Here is a tiny trained network, its code and every weight. The questions are about switching its units off for an input and a class, where a switched-off unit gives its printed mean instead of its output.

import numpy as np


def w(rows, s, z=0):
    codes = np.array(rows[::2]) - 128.0
    scale = np.full(codes.shape[1], s)
    scale[-1] = z or s
    return codes * scale


def f(y):
    return y / 2 * (1 + np.tanh(0.7978845608 * (y + 0.044715 * y**3)))


def log_softmax(a):
    a = a - a.max(-1, keepdims=True)
    return a - np.log(np.exp(a).sum(-1, keepdims=True))


def net(x, mask):
    res = np.array(x, float).reshape(1, 3) / 4 @ E
    y = f(res @ A[0][:, :-1].T + A[0][:, -1])
    res = res + np.where(mask, y, B[0][:, -1]) @ B[0][:, :-1]
    return log_softmax(res[-1] @ U[:, :-1].T + U[:, -1])


A, B = {}, {}
E = w([
[209,146,40,90],'x0',
[155,251,176,118],'x1',
[55,144,107,12],'x2',
],0.013)
A[0] = w([
[142,102,144,199,170],'n0',
[71,101,148,117,141],'n1',
[190,93,93,56,10],'n2',
[125,148,119,79,53],'n3',
[112,139,116,51,70],'n4',
[98,85,82,86,59],'n5',
[24,103,146,121,145],'n6',
[185,100,37,78,154],'n7',
[86,131,112,140,112],'n8',
[119,251,203,103,85],'n9',
[203,205,108,144,111],'n10',
[158,72,99,137,230],'n11',
[173,68,180,212,66],'n12',
[122,251,161,131,183],'n13',
[195,69,164,212,178],'n14',
[113,119,233,146,32],'n15',
[77,194,76,53,232],'n16',
[208,108,155,187,202],'n17',
[143,202,113,184,125],'n18',
[53,109,129,107,140],'n19',
[79,108,131,120,135],'n20',
[102,194,159,120,36],'n21',
[88,228,171,117,193],'n22',
[61,60,151,108,146],'n23',
[209,116,95,151,103],'n24',
[51,136,225,187,175],'n25',
],0.014,0.011)
B[0] = w([
[128,107,85,47,207],'n0',
[197,222,172,168,173],'n1',
[9,32,250,53,160],'n2',
[166,162,39,80,144],'n3',
[82,118,88,18,168],'n4',
[184,150,158,117,165],'n5',
[145,171,196,207,200],'n6',
[79,102,34,55,235],'n7',
[188,121,126,124,134],'n8',
[16,73,115,2,212],'n9',
[164,232,152,225,199],'n10',
[65,63,195,96,230],'n11',
[26,29,187,71,207],'n12',
[186,137,83,157,230],'n13',
[43,87,86,78,252],'n14',
[131,189,12,60,161],'n15',
[115,107,213,135,253],'n16',
[199,181,78,140,236],'n17',
[157,194,172,171,174],'n18',
[170,145,128,181,179],'n19',
[140,182,145,174,160],'n20',
[25,2,206,32,150],'n21',
[126,137,51,106,218],'n22',
[153,214,122,207,204],'n23',
[184,204,118,182,187],'n24',
[52,72,135,34,232],'n25',
],0.0073,0.016)
U = w([
[146,53,209,74,251],'0',
[168,103,6,77,51],'1',
[220,179,147,212,169],'2',
],0.018,0.0017)

Each question gives the input, the list of numbers given to net, and the class t.
The units are the neurons (one row each of A and B). Each row of codes is followed by its name. A weight is (code - 128) times the scale printed after its matrix; where a second scale follows, it is the last column's (A, B and U).
mask holds one flag per neuron, in row order. A switched-off neuron (its flag False) gives its mean, the last column of its row in B, instead of its output. The means were averaged over made-up inputs and are rounded, as every weight is.
A unit's drop is (log p(t) with every unit on - log p(t) with that unit switched off) / (log p(t) with every unit on - log p(t) with every unit switched off).
The circuit of an input: a set's keep is (log p(t) with only the set's units on - log p(t) with every unit switched off) / (log p(t) with every unit on - log p(t) with every unit switched off). Starting from the 12 units with the biggest drops (on a tie, the unit counted first), units are removed one at a time, each time the one whose removal leaves the highest keep (on an exact tie, the one counted first), for as long as the keep stays at least 0.8.
circuit, biggest first: the units of the circuit, biggest drop first
most important unit: the unit with the biggest drop
k most important neurons: the k neurons with the biggest drops, biggest first
drop when u is switched off: that unit's drop, to one decimal
input [6,1,-3], class 2: circuit, biggest first	[n10 n9]
input [3,-5,1], class 0: most important unit	n11
input [1,7,-4], class 2: 2 most important neurons	[n10 n18]
input [8,0,6], class 0: 2 most important neurons	[n2 n16]
input [0,7,-1], class 1: 2 most important neurons	[n9 n22]
input [0,7,0], class 1: 3 most important neurons	[n9 n22 n13]
input [1,7,-2], class 2: 3 most important neurons	[n10 n7 n18]
input [8,-6,3], class 0: 2 most important neurons	[n2 n11]
input [-5,3,0], class 1: 3 most important neurons	[n15 n22 n11]
input [-7,1,-2], class 1: 2 most important neurons	[n15 n16]
input [1,-6,4], class 0: 2 most important neurons	[n10 n17]
input [8,-6,1], class 0: 2 most important neurons	[n2 n11]
input [6,5,0], class 2: 2 most important neurons	[n10 n14]
input [-6,3,-8], class 1: most important unit	n15
input [1,-8,7], class 0: drop when n4 is switched off	0.3
input [4,-4,1], class 0: drop when n22 is switched off	0.3
input [-1,4,-8], class 1: drop when n14 is switched off	0.2
